Below are the code and all the weights of a small trained network. Each question names an input and a target symbol and asks about switching units off, where a switched-off unit gives its printed mean instead of its output.

import numpy as np


def w(rows, s, z=0):
    codes = np.array(rows[::2]) - 128.0
    scale = np.full(codes.shape[1], s)
    scale[-1] = z or s
    return codes * scale


def f(y):
    return y / 2 * (1 + np.tanh(0.7978845608 * (y + 0.044715 * y**3)))


def softmax(a):
    e = np.exp(a - a.max(-1, keepdims=True))
    return e / e.sum(-1, keepdims=True)


def log_softmax(a):
    a = a - a.max(-1, keepdims=True)
    return a - np.log(np.exp(a).sum(-1, keepdims=True))


def net(x, mask):
    ids = ['ΓΣΨαβεμξτ'.index(c) for c in x.split()]
    T = len(ids)
    res = E[ids] + P[:T]
    r = res
    for j in range(3):
        rows = slice(4 * j, 4 * j + 4)
        q, k, v = (r @ M[0][rows].T for M in (Q, K, V))
        z = softmax(np.where(np.tri(T) > 0, q @ k.T / 4**0.5, -1e9)) @ v
        o = O[0][rows]
        res = res + np.where(mask[j], z, o[:, -1]) @ o[:, :-1]
    y = f(res @ A[0][:, :-1].T + A[0][:, -1])
    res = res + np.where(mask[3:11], y, B[0][:, -1]) @ B[0][:, :-1]
    return log_softmax(res[-1] @ U[:, :-1].T + U[:, -1])


Q, K, V, O, A, B = {}, {}, {}, {}, {}, {}
E = w([
[202,119,89],'Γ',
[123,106,237],'Σ',
[178,125,116],'Ψ',
[87,94,253],'α',
[115,153,176],'β',
[211,114,100],'ε',
[190,127,85],'μ',
[79,157,141],'ξ',
[82,142,165],'τ',
],0.018)
P = w([
[145,93,164],'0',
[157,230,179],'1',
[135,255,110],'2',
[59,108,83],'3',
[125,103,142],'4',
[199,195,126],'5',
[108,147,107],'6',
[96,118,123],'7',
[133,136,139],'8',
[129,130,156],'9',
],0.0094)
Q[0] = w([
[147,73,83],'H0',
[62,66,131],'H0',
[138,168,137],'H0',
[129,75,126],'H0',
[172,117,118],'H1',
[168,162,129],'H1',
[94,45,134],'H1',
[100,70,87],'H1',
[224,124,99],'H2',
[155,196,124],'H2',
[124,167,134],'H2',
[136,144,7],'H2',
],0.016)
K[0] = w([
[124,193,174],'H0',
[141,159,209],'H0',
[85,61,104],'H0',
[173,181,105],'H0',
[163,114,78],'H1',
[70,42,62],'H1',
[137,236,158],'H1',
[199,198,206],'H1',
[94,145,249],'H2',
[156,139,82],'H2',
[96,156,137],'H2',
[101,54,143],'H2',
],0.012)
V[0] = w([
[138,147,179],'H0',
[98,89,63],'H0',
[107,108,33],'H0',
[130,156,165],'H0',
[92,55,210],'H1',
[224,183,128],'H1',
[248,128,91],'H1',
[148,188,189],'H1',
[180,101,61],'H2',
[179,64,123],'H2',
[153,148,153],'H2',
[81,99,150],'H2',
],0.016)
O[0] = w([
[135,112,107,197],'H0',
[123,93,130,10],'H0',
[62,120,187,3],'H0',
[149,159,97,178],'H0',
[155,51,115,146],'H1',
[207,255,191,252],'H1',
[199,230,197,227],'H1',
[145,176,86,227],'H1',
[149,48,167,42],'H2',
[181,182,222,126],'H2',
[128,65,103,220],'H2',
[138,146,165,90],'H2',
],0.0062,0.0047)
A[0] = w([
[177,178,136,71],'N0',
[117,123,90,116],'N1',
[43,173,184,64],'N2',
[164,136,190,209],'N3',
[4,169,161,254],'N4',
[101,170,130,30],'N5',
[159,104,66,31],'N6',
[167,123,3,114],'N7',
],0.011,0.0042)
B[0] = w([
[86,2,112,245],'N0',
[146,145,129,137],'N1',
[102,130,200,136],'N2',
[112,120,61,230],'N3',
[95,55,186,151],'N4',
[163,61,151,133],'N5',
[151,87,162,146],'N6',
[163,106,187,213],'N7',
],0.0076,0.011)
U = w([
[161,108,151,51],'Γ',
[251,118,92,144],'Σ',
[146,163,116,255],'Ψ',
[168,62,49,43],'α',
[175,164,52,225],'β',
[165,116,144,47],'ε',
[151,109,157,95],'μ',
[93,81,67,120],'ξ',
[117,75,67,104],'τ',
],0.011,0.0056)

Each question gives the input, a string of symbols that net reads in full, and the target symbol t.
The units are the heads (4 rows each of Q, K, V and O) and the neurons (one row each of A and B). Each row of codes is followed by its name. A weight is (code - 128) times the scale printed after its matrix; where a second scale follows, it is the last column's (O, A, B and U).
mask holds one flag per unit, heads first, then neurons. A switched-off unit (its flag False) gives its mean, the last column of its rows in O or B, instead of its output. The means were averaged over made-up inputs and are rounded, as every weight is.
A unit's drop is (log p(t) with every unit on - log p(t) with that unit switched off) / (log p(t) with every unit on - log p(t) with every unit switched off).
The circuit of an input: a set's keep is (log p(t) with only the set's units on - log p(t) with every unit switched off) / (log p(t) with every unit on - log p(t) with every unit switched off). Starting from all 11 units, units are removed one at a time, each time the one whose removal leaves the highest keep (on an exact tie, the one counted first), for as long as the keep stays at least 0.8.
units of the circuit, in order: the units of the circuit, biggest drop first
most important unit: the unit with the biggest drop
which heads matter: for each layer, one digit per head in row order, 1 if its drop is at least 0.15 and else 0, layers parted by /
drop when u is switched off: that unit's drop, to one decimal
input α ε α, target α: units of the circuit, in order	(H1)
input ξ β α μ, target Σ: units of the circuit, in order	(N7, H0)
input ξ Ψ τ, target ξ: which heads matter	010
input ξ Σ ε Σ, target Σ: units of the circuit, in order	(H0, N0, H2)
input μ μ τ, target μ: which heads matter	110
input Σ ξ Σ, target Σ: units of the circuit, in order	(H0, N7, H1, N0)
input Σ ξ τ, target Σ: units of the circuit, in order	(H0, N7, N0, H1)
input Σ τ Σ ξ ξ α, target ξ: which heads matter	010
input α α Ψ τ, target α: units of the circuit, in order	(H1, H0)
input Σ ξ β, target Σ: units of the circuit, in order	(H0, N7, H1, N0)
input μ Σ τ Ψ, target Σ: which heads matter	100
input Γ ε τ μ Σ β, target μ: units of the circuit, in order	(H0, H1, N4)
input τ Σ Ψ ξ, target Σ: drop when N7 is switched off	0.4
input μ ξ ξ ξ Ψ β, target ξ: most important unit	H1
input μ Σ ξ, target μ: drop when H2 is switched off	0.0
input α ξ Σ, target α: drop when H1 is switched off	0.7
input α Ψ μ α Γ τ, target α: drop when H1 is switched off	0.9
